Here is a tiny trained network, its code and every weight. The questions are about switching its units off for an input and a class, where a switched-off unit gives its printed mean instead of its output.

import numpy as np


def w(rows, s, z=0):
    codes = np.array(rows[::2]) - 128.0
    scale = np.full(codes.shape[1], s)
    scale[-1] = z or s
    return codes * scale


def f(y):
    return np.maximum(y, 0)


def log_softmax(a):
    a = a - a.max(-1, keepdims=True)
    return a - np.log(np.exp(a).sum(-1, keepdims=True))


def net(x, mask):
    res = np.array(x, float).reshape(1, 7) / 4 @ E
    y = f(res @ A[0][:, :-1].T + A[0][:, -1])
    res = res + np.where(mask, y, B[0][:, -1]) @ B[0][:, :-1]
    return log_softmax(res[-1] @ U[:, :-1].T + U[:, -1])


A, B = {}, {}
E = w([
[129,129,128],'x0',
[126,129,129],'x1',
[102,41,58],'x2',
[254,97,149],'x3',
[56,34,212],'x4',
[126,128,126],'x5',
[132,130,124],'x6',
],0.0092)
A[0] = w([
[157,90,115,79],'neuron 1',
[112,42,240,1],'neuron 2',
[206,111,151,182],'neuron 3',
[120,52,109,128],'neuron 4',
[117,111,169,30],'neuron 5',
[129,93,79,109],'neuron 6',
[122,145,184,84],'neuron 7',
[107,82,159,104],'neuron 8',
[49,138,108,115],'neuron 9',
[161,131,161,40],'neuron 10',
[151,107,128,67],'neuron 11',
[154,118,142,26],'neuron 12',
[147,126,64,181],'neuron 13',
[113,76,187,69],'neuron 14',
[48,63,135,11],'neuron 15',
[170,144,94,141],'neuron 16',
[88,83,102,235],'neuron 17',
[72,63,199,48],'neuron 18',
[96,86,171,94],'neuron 19',
[192,92,149,97],'neuron 20',
[149,203,118,89],'neuron 21',
[133,215,254,127],'neuron 22',
],0.015,0.0047)
B[0] = w([
[2,162,53,159],'neuron 1',
[170,163,117,234],'neuron 2',
[44,164,126,222],'neuron 3',
[157,81,128,204],'neuron 4',
[196,171,71,150],'neuron 5',
[134,55,133,175],'neuron 6',
[182,76,90,164],'neuron 7',
[164,154,142,186],'neuron 8',
[101,169,106,207],'neuron 9',
[78,153,4,150],'neuron 10',
[68,236,93,143],'neuron 11',
[111,153,110,137],'neuron 12',
[215,127,202,196],'neuron 13',
[187,160,137,194],'neuron 14',
[160,108,82,218],'neuron 15',
[149,126,170,187],'neuron 16',
[94,102,156,224],'neuron 17',
[145,162,133,230],'neuron 18',
[138,207,141,194],'neuron 19',
[48,154,92,192],'neuron 20',
[188,99,128,193],'neuron 21',
[106,5,79,255],'neuron 22',
],0.0074,0.01)
U = w([
[98,111,141,236],'0',
[102,101,142,209],'1',
[119,10,100,105],'2',
[2,231,36,22],'3',
[222,157,163,2],'4',
[87,113,164,161],'5',
],0.0089,0.0081)

Each question gives the input, the list of numbers given to net, and the class t.
The units are the neurons (one row each of A and B). Each row of codes is followed by its name. A weight is (code - 128) times the scale printed after its matrix; where a second scale follows, it is the last column's (A, B and U).
mask holds one flag per neuron, in row order. A switched-off neuron (its flag False) gives its mean, the last column of its row in B, instead of its output. The means were averaged over made-up inputs and are rounded, as every weight is.
A unit's drop is (log p(t) with every unit on - log p(t) with that unit switched off) / (log p(t) with every unit on - log p(t) with every unit switched off).
The circuit of an input: a set's keep is (log p(t) with only the set's units on - log p(t) with every unit switched off) / (log p(t) with every unit on - log p(t) with every unit switched off). Starting from the 12 units with the biggest drops (on a tie, the unit counted first), units are removed one at a time, each time the one whose removal leaves the highest keep (on an exact tie, the one counted first), for as long as the keep stays at least 0.8.
units of the circuit, in order: the units of the circuit, biggest drop first
top k neurons: the k neurons with the biggest drops, biggest first
drop of u: that unit's drop, to one decimal
input [2,1,2,-8,5,0,0], class 3: units of the circuit, in order -> neuron 9
input [-5,-1,2,0,-7,-6,7], class 4: units of the circuit, in order -> neuron 13; neuron 22
input [-5,-6,4,8,-7,-4,-2], class 3: units of the circuit, in order -> neuron 3; neuron 1
input [-2,-5,-7,-6,-4,-5,7], class 2: top 2 neurons -> neuron 22; neuron 21
input [8,-5,-8,2,-8,6,7], class 1: top 2 neurons -> neuron 22; neuron 3
input [1,-7,0,8,-4,4,5], class 3: units of the circuit, in order -> neuron 3; neuron 20
input [-7,-8,-8,2,7,-2,-5], class 2: top 2 neurons -> neuron 22; neuron 7
input [0,4,6,-5,-6,-6,4], class 0: top 2 neurons -> neuron 22; neuron 13
input [-4,-3,4,0,-8,-5,4], class 4: top 2 neurons -> neuron 13; neuron 22
input [-5,3,-6,-7,-7,8,4], class 0: top 2 neurons -> neuron 21; neuron 22
input [8,-8,-6,5,-6,-3,4], class 1: top 2 neurons -> neuron 3; neuron 22
input [1,-8,6,-2,8,-7,7], class 4: drop of neuron 8 -> 0.1
input [3,4,2,-7,7,4,-4], class 3: drop of neuron 10 -> -0.1
input [0,-6,0,7,-4,2,-7], class 3: drop of neuron 20 -> 0.2
input [7,-3,-8,2,-4,0,2], class 2: top neuron -> neuron 22
